1.15,-0.71,-1.30,1.64,-1.43,1.87,-1.71 ==> -0.71
0.15,0.01,-0.04,0.02,-0.13,-0.18 ==> 0.01
-18.605,182.154,-162.908,-186.927,-133.183,-63.671 ==> 182.154
117.6,-142.3,33.0,165.7 ==> -142.3
100.71,110.08,-136.45,71.07 ==> 110.08
-3.006,-134.160,64.784,-55.103,95.836,123.128,-1.535 ==> -134.160
---
[[1 0 6 3 3]
 [1 3 4 1 2]
 [7 6 8 8 7]] Answer: 4

[[75 52 67 27 42 60 65]
 [46 54 38 63 73 15 39]
 [65 35 55 28 30 59 54]] Answer: 73

[[49  6 35  8]
 [11 50 52 88]
 [35  1 51 37]] Answer: 50

[[4 2 5 3 3 5]
 [1 2 6 1 3 3]
 [3 5 9 3 4 4]] Answer: 1

[[ 22 -21  22 -21 -19  19  16]
 [ 19 -17  19 -17 -14  15  14]
 [-26  26 -25  26  22 -23 -18]] Answer: -14

[[ 604 -812  726 -861  770  696  968]
 [-910  605 -787  469 -785 -801 -891]
 [-920  817 -830  553 -939 -959 -958]] Answer: -785

[[4 5 4 5 5 5]
 [4 4 5 6 5 5]
 [2 7 2 8 3 9]] Answer: 6
---
 13.041   16.324   10.931    9.600
  7.070  -16.986    7.831   -0.119
-> 9.600

-0.150  -0.021   0.096  -0.013   0.213
 0.071  -0.046  -0.038  -0.020   0.036
-> 0.071

  58.10    72.74   -18.36   -35.39  -158.58   130.56   142.23 -> -18.36

 -7.83  -10.84  -13.69  -19.76   14.06   -2.40  -12.15 -> -13.69

 0.2  -0.6  -1.8   0.4  -1.2   1.6 -> -0.6

-0.74  -1.87   0.86  -1.18   0.73  -0.32   1.63 -> 0.86

 -93.81    54.49   -24.02  -190.37   -18.20    82.56   148.24 -> -24.02

-1.039  -1.881  -1.858  -1.820  -1.714  -1.964   1.382 -> -1.858

-209.60    14.64     2.34  -143.63   -51.25  -145.00
-140.51   145.43   -38.61  -230.59    -5.49   -11.23
-105.85   -61.49   -23.40    20.33  -151.90   -70.80
-> -61.49
---
[[-1.83 +0.90 +5.68 -3.09 +2.17 +2.50 -0.13]
 [-0.79 -2.42 +2.80 -0.06 +3.94 +0.81 +6.21]
 [-0.59 +6.53 -6.40 -6.71 -2.02 +0.64 +1.63]]
+6.53

[[-2.92 -1.17 -1.82 -0.19 -1.74]
 [+3.06 -1.51 -2.96 -0.48 -3.32]
 [+4.34 -0.85 -6.55 -0.08 -4.30]]
-0.85

[[+0.75 -2.53 -0.84 +5.94 -2.36 +2.41 -1.97]
 [+0.70 +1.59 +4.53 -1.11 -1.52 +4.88 +2.91]
 [+5.04 +6.22 -0.02 -4.31 -1.83 -2.80 +0.73]]
+6.22

[[+1.12 +0.89 -6.06 -0.03 -2.65 +2.84]
 [+1.56 +0.91 +3.35 +1.34 -0.75 -0.08]
 [+0.13 +0.77 -0.83 -1.56 +2.97 +0.74]]
+0.77

[[+0.45 +6.83 +1.84 -2.66 +4.27]
 [-1.64 -6.01 +3.74 -0.32 +5.98]
 [-4.10 +0.16 +3.42 +2.21 -1.44]]
+0.16

[[-2.61 +0.50 -3.79 +5.23 -1.31 +1.64 +4.23]
 [+6.36 -2.54 -0.04 -1.11 +3.43 +2.62 -8.00]
 [-4.61 +0.12 -0.04 +7.04 -1.90 -0.30 +7.29]]
+0.12
---
[[-1.87 -5.55 -1.57 +5.22 +3.95 -1.48 +4.10 -0.26 +0.38 +0.23 +4.44 +0.68
  -4.04 +0.32]
 [+0.81 -1.35 +0.65 -1.50 -2.61 -0.41 +5.63 +0.40 +0.18 -1.15 -1.91 -1.38
  +5.54 -0.78]
 [+1.87 -4.12 -0.57 +4.09 +1.38 +0.89 +2.15 -0.42 +0.57 -1.48 +1.63 +3.97
  -1.94 +0.68]
 [+4.21 +2.60 +1.41 +1.99 -1.17 +2.46 -0.18 -1.53 +0.04 -2.21 -1.21 +4.76
  +1.30 +0.63]
 [+1.96 +0.39 -2.61 -1.30 -2.89 +1.64 -0.73 -6.27 -3.85 +6.34 -3.19 +2.03
  +0.84 -3.04]
 [+3.93 +1.54 +0.90 +2.96 -4.45 -0.16 +3.51 +1.15 +2.23 -1.43 -4.77 -0.40
  +5.34 +2.08]
 [-0.08 -2.06 -4.54 +6.39 +1.73 -2.51 +2.70 -1.84 -0.04 +3.63 -0.30 -2.37
  -4.42 +0.62]
 [+2.46 +2.34 -1.90 +3.62 -0.78 -0.15 +1.32 +4.57 +2.09 -4.61 -1.10 +0.54
  -1.07 +1.96]
 [-1.78 -4.43 -7.54 +5.20 -0.82 -1.91 +7.73 -0.38 -1.94 +0.04 -1.47 -3.59
  -3.96 -2.24]
 [-1.52 -0.29 -2.14 +2.32 +0.24 -1.22 +8.01 -2.56 -1.08 +1.78 +0.78 -1.15
  +1.00 -1.10]
 [-0.92 -0.21 +2.07 +2.08 +1.01 -0.58 -0.70 -6.05 -1.04 +7.42 +0.58 +1.35
  -0.31 +0.70]
 [+3.11 -4.87 -6.30 +2.73 -4.62 -0.59 +4.71 +1.29 -0.79 -2.95 -4.90 +1.17
  +1.72 -1.56]]: -4.04

[[-0.68 +2.08 -0.05 +1.30 -1.01 -0.16 +0.14 -0.06 -0.88 +1.14 -0.17 +0.59
  -1.15]
 [-1.52 -1.18 -0.02 -0.87 -0.10 -0.26 -5.60 +1.88 +0.15 -0.41 -0.70 -6.84
  +0.55]
 [+0.81 -0.63 -0.05 -0.23 +1.06 +0.67 -5.96 +1.05 -2.32 -0.13 +0.24 -7.11
  -0.18]
 [+0.06 +0.78 +0.04 +0.78 +0.97 +3.10 -0.55 +3.15 -1.30 +0.38 +3.60 -0.48
  +2.36]
 [+0.46 +3.27 -0.06 +2.68 +0.69 -0.19 +0.44 -2.35 -3.42 +1.64 -0.43 +1.14
  -2.28]
 [-1.42 +0.03 -0.06 +0.04 +0.69 -0.65 +0.90 -0.33 -0.66 -0.06 -1.12 +1.33
  -2.18]]: +0.59

[[-2.18 -3.13 +2.73 +6.46 -0.18 -0.22 -3.55 +2.32 +5.40]
 [+3.29 -4.84 -1.21 +0.75 +6.16 -1.04 +2.69 +2.10 +4.02]
 [-3.73 +2.05 +0.12 -1.15 -4.95 +2.43 -1.94 +2.93 -1.53]
 [+1.54 -1.79 +4.49 -2.79 +0.63 +4.55 +5.65 +3.71 +7.33]
 [+1.92 +1.73 -2.71 -4.96 +1.43 -2.11 +1.74 +1.61 -1.59]
 [+1.05 +0.63 -3.76 -3.02 -0.75 -0.20 -1.29 +1.43 -0.10]
 [+0.38 +0.61 -2.36 -3.14 -1.10 +3.87 +1.05 +2.14 +0.84]
 [-4.93 +2.90 -1.03 -0.14 -5.71 +0.64 -4.12 +3.51 -4.03]
 [+4.74 +3.44 +1.16 +0.06 -4.97 +5.12 +4.52 +3.72 +7.09]]: +2.32

[[-3.47 -1.48 +4.36 +0.32 +1.82 +0.38 -0.10 -0.67 +0.49 +0.36 -4.24]
 [+1.89 -0.02 -5.02 +1.38 -2.71 -4.00 -1.59 -0.32 -0.01 -3.96 +1.08]
 [+0.81 +2.33 +5.35 -3.21 +0.92 +0.01 +0.23 -0.56 -1.51 -0.81 -5.18]
 [-1.22 +4.60 -3.15 +1.09 +1.66 +0.33 -0.05 +2.09 +0.70 +0.07 -1.97]
 [+0.56 -2.17 +2.07 -0.42 +0.55 +6.57 -0.09 -3.50 +4.09 -0.27 -2.42]
 [+1.23 -3.38 +1.78 +0.12 +1.72 +6.10 -0.10 +3.59 -0.99 -0.33 +1.38]]: +0.36

[[+0.38 +0.61 -0.09 -1.72 -1.10 +0.08 -0.53 -0.03 -0.20 +0.07 +1.09 +1.40]
 [+0.33 -0.28 -0.54 +3.22 -0.04 -2.53 -0.51 -0.99 -0.04 +0.21 +0.39 -0.55]
 [-4.97 +0.88 -0.27 -0.73 -0.67 +1.96 -0.52 -0.20 +0.17 -0.99 +0.26 +0.10]
 [-0.69 -0.42 +0.85 +4.84 +0.01 +1.48 -0.51 +0.89 +1.38 +0.12 -0.48 +0.10]
 [-3.00 -0.16 -0.43 +3.60 +0.10 +3.17 +0.06 +0.14 -1.02 -0.29 -3.13 -0.78]
 [-6.52 -0.75 +0.95 +0.19 -1.33 +3.33 +0.79 +1.24 +0.20 -1.08 -0.46 +1.34]
 [+0.26 -0.42 +1.78 -3.02 +0.80 +0.19 -0.56 -0.78 -0.18 -0.02 -0.09
  +0.49]]: +1.09
